Below are the code and all the weights of a small trained network. Each question names an input and a target symbol and asks about switching units off, where a switched-off unit gives its printed mean instead of its output.

import numpy as np


def w(rows, s, z=0):
    codes = np.array(rows[::2]) - 128.0
    scale = np.full(codes.shape[1], s)
    scale[-1] = z or s
    return codes * scale


def f(y):
    return y / 2 * (1 + np.tanh(0.7978845608 * (y + 0.044715 * y**3)))


def softmax(a):
    e = np.exp(a - a.max(-1, keepdims=True))
    return e / e.sum(-1, keepdims=True)


def log_softmax(a):
    a = a - a.max(-1, keepdims=True)
    return a - np.log(np.exp(a).sum(-1, keepdims=True))


def net(x, mask):
    ids = ['ΓΔΦεηξ'.index(c) for c in x.split()]
    T = len(ids)
    res = E[ids] + P[:T]
    r = res
    for j in range(3):
        rows = slice(3 * j, 3 * j + 3)
        q, k, v = (r @ M[0][rows].T for M in (Q, K, V))
        z = softmax(np.where(np.tri(T) > 0, q @ k.T / 3**0.5, -1e9)) @ v
        o = O[0][rows]
        res = res + np.where(mask[j], z, o[:, -1]) @ o[:, :-1]
    y = f(res @ A[0][:, :-1].T + A[0][:, -1])
    res = res + np.where(mask[3:11], y, B[0][:, -1]) @ B[0][:, :-1]
    return log_softmax(res[-1] @ U[:, :-1].T + U[:, -1])


Q, K, V, O, A, B = {}, {}, {}, {}, {}, {}
E = w([
[73,86,154,229],'Γ',
[7,117,194,159],'Δ',
[183,193,68,190],'Φ',
[178,75,94,83],'ε',
[113,149,78,77],'η',
[104,132,116,115],'ξ',
],0.021)
P = w([
[72,112,27,131],'0',
[147,77,88,60],'1',
[102,9,39,181],'2',
[71,155,66,133],'3',
[162,115,126,65],'4',
[116,29,68,198],'5',
[74,174,86,128],'6',
[186,148,161,59],'7',
[132,42,95,203],'8',
[80,191,97,126],'9',
[203,185,208,53],'10',
[135,60,128,206],'11',
[79,205,116,127],'12',
[180,169,184,63],'13',
],0.013)
Q[0] = w([
[113,122,73,208],'H1',
[107,26,123,86],'H1',
[186,187,174,126],'H1',
[241,141,134,8],'H2',
[141,90,95,154],'H2',
[127,130,172,143],'H2',
[71,74,122,70],'H3',
[116,111,111,87],'H3',
[97,169,188,65],'H3',
],0.011)
K[0] = w([
[139,202,229,182],'H1',
[250,158,134,53],'H1',
[120,89,22,183],'H1',
[110,138,93,125],'H2',
[114,153,187,60],'H2',
[147,159,113,151],'H2',
[116,109,137,97],'H3',
[120,113,149,96],'H3',
[123,134,53,125],'H3',
],0.016)
V[0] = w([
[65,132,195,167],'H1',
[116,254,89,183],'H1',
[94,88,86,32],'H1',
[150,137,135,175],'H2',
[91,153,203,126],'H2',
[55,151,86,127],'H2',
[131,190,223,121],'H3',
[115,123,159,84],'H3',
[68,73,100,196],'H3',
],0.0084)
O[0] = w([
[169,28,78,126,168],'H1',
[146,247,44,169,52],'H1',
[253,205,197,105,241],'H1',
[165,91,149,135,99],'H2',
[38,85,134,138,134],'H2',
[75,234,82,176,237],'H2',
[186,62,55,38,24],'H3',
[143,189,117,146,128],'H3',
[182,171,145,125,255],'H3',
],0.0058,0.0068)
A[0] = w([
[47,90,150,255,2],'N1',
[125,196,169,6,23],'N2',
[91,116,37,188,68],'N3',
[154,134,218,165,155],'N4',
[202,100,116,81,69],'N5',
[222,55,192,218,28],'N6',
[120,41,58,170,61],'N7',
[132,84,168,103,213],'N8',
],0.011,0.0076)
B[0] = w([
[186,118,67,64,248],'N1',
[24,22,11,87,197],'N2',
[89,36,176,87,186],'N3',
[184,137,108,133,214],'N4',
[166,1,215,61,140],'N5',
[37,188,109,173,148],'N6',
[176,182,203,50,161],'N7',
[123,185,180,236,179],'N8',
],0.009,0.011)
U = w([
[136,75,72,234,164],'Γ',
[63,173,225,146,243],'Δ',
[251,182,68,117,172],'Φ',
[135,52,191,60,69],'ε',
[32,32,74,143,1],'η',
[112,155,119,89,168],'ξ',
],0.012,0.0053)

Each question gives the input, a string of symbols that net reads in full, and the target symbol t.
The units are the heads (3 rows each of Q, K, V and O) and the neurons (one row each of A and B). Each row of codes is followed by its name. A weight is (code - 128) times the scale printed after its matrix; where a second scale follows, it is the last column's (O, A, B and U).
mask holds one flag per unit, heads first, then neurons. A switched-off unit (its flag False) gives its mean, the last column of its rows in O or B, instead of its output. The means were averaged over made-up inputs and are rounded, as every weight is.
A unit's drop is (log p(t) with every unit on - log p(t) with that unit switched off) / (log p(t) with every unit on - log p(t) with every unit switched off).
The circuit of an input: a set's keep is (log p(t) with only the set's units on - log p(t) with every unit switched off) / (log p(t) with every unit on - log p(t) with every unit switched off). Starting from all 11 units, units are removed one at a time, each time the one whose removal leaves the highest keep (on an exact tie, the one counted first), for as long as the keep stays at least 0.8.
circuit, biggest first: the units of the circuit, biggest drop first
most important unit: the unit with the biggest drop
k most important neurons: the k neurons with the biggest drops, biggest first
heads that matter: for each layer, one digit per head in row order, 1 if its drop is at least 0.15 and else 0, layers parted by /
input η Γ Γ Δ η Δ ξ η Γ Φ, target Γ: heads that matter : 100
input Δ Φ η Δ η Δ, target Φ: circuit, biggest first : N1; H1; N4
input Δ Φ Φ η Φ η ε Φ ε, target η: heads that matter : 100
input Γ ε ε Δ ε Δ η Δ ε, target ε: heads that matter : 001
input ξ Δ η Δ η η Δ Δ Γ Δ Γ, target Γ: circuit, biggest first : H1; N7
input Δ Γ Φ Γ Δ Δ η ξ Δ Δ, target η: 2 most important neurons : N7; N1
input Δ Φ Φ Φ ε η, target Δ: circuit, biggest first : N1; H1
input ξ Φ Γ Φ Δ Γ Φ, target η: heads that matter : 100
input Δ Δ ε ξ Γ ε η Δ Δ η η Δ Δ Γ, target Γ: circuit, biggest first : H1
input Δ Δ η ξ, target Δ: heads that matter : 000
input ε Δ Δ η Δ Δ ξ ξ Δ η Φ ε, target η: 3 most important neurons : N3; N1; N4
input Δ Δ η Δ η Δ Δ Γ η Δ ε Γ, target Δ: heads that matter : 011
input ξ Δ ε Δ Γ Δ η η Δ Δ ε η, target Δ: circuit, biggest first : N1; H1
input Γ Δ Φ η η ε ξ, target Δ: most important unit : N1
input Δ η Δ Δ Δ Δ ε Δ Δ, target ε: heads that matter : 110
input ξ η Γ, target Φ: circuit, biggest first : N1; H1
input Φ Δ Φ Δ Φ η Φ Δ Δ Φ Γ, target Φ: heads that matter : 100
input η η η, target Φ: heads that matter : 110
input η Δ η Δ ε ε, target Δ: heads that matter : 100
input η Δ Γ, target ε: 4 most important neurons : N7; N1; N3; N2
input η Δ Δ η ξ Δ Δ Δ η η Δ ξ, target ε: circuit, biggest first : H1; N7; H2; H3
input ε Δ η Δ η Δ Δ, target η: heads that matter : 110
input Δ ε Γ Δ η η η η Φ η ε, target ε: heads that matter : 000
input η Φ Γ η Δ ε η Δ Φ Γ ξ Δ, target Γ: 2 most important neurons : N7; N1
input Δ η ε, target Φ: 2 most important neurons : N3; N2
input Δ Δ Φ Δ Δ η, target ε: circuit, biggest first : N7; H1; N3
input ε ε ε, target Δ: heads that matter : 000
input Δ Δ Γ η Φ Γ Δ ε η ε, target ξ: 3 most important neurons : N3; N1; N2
input ξ η Δ Δ ξ ξ Φ Δ Δ Γ, target ε: most important unit : H1
input Δ Δ Δ η Δ Φ η ε Γ, target Δ: circuit, biggest first : N6; N7
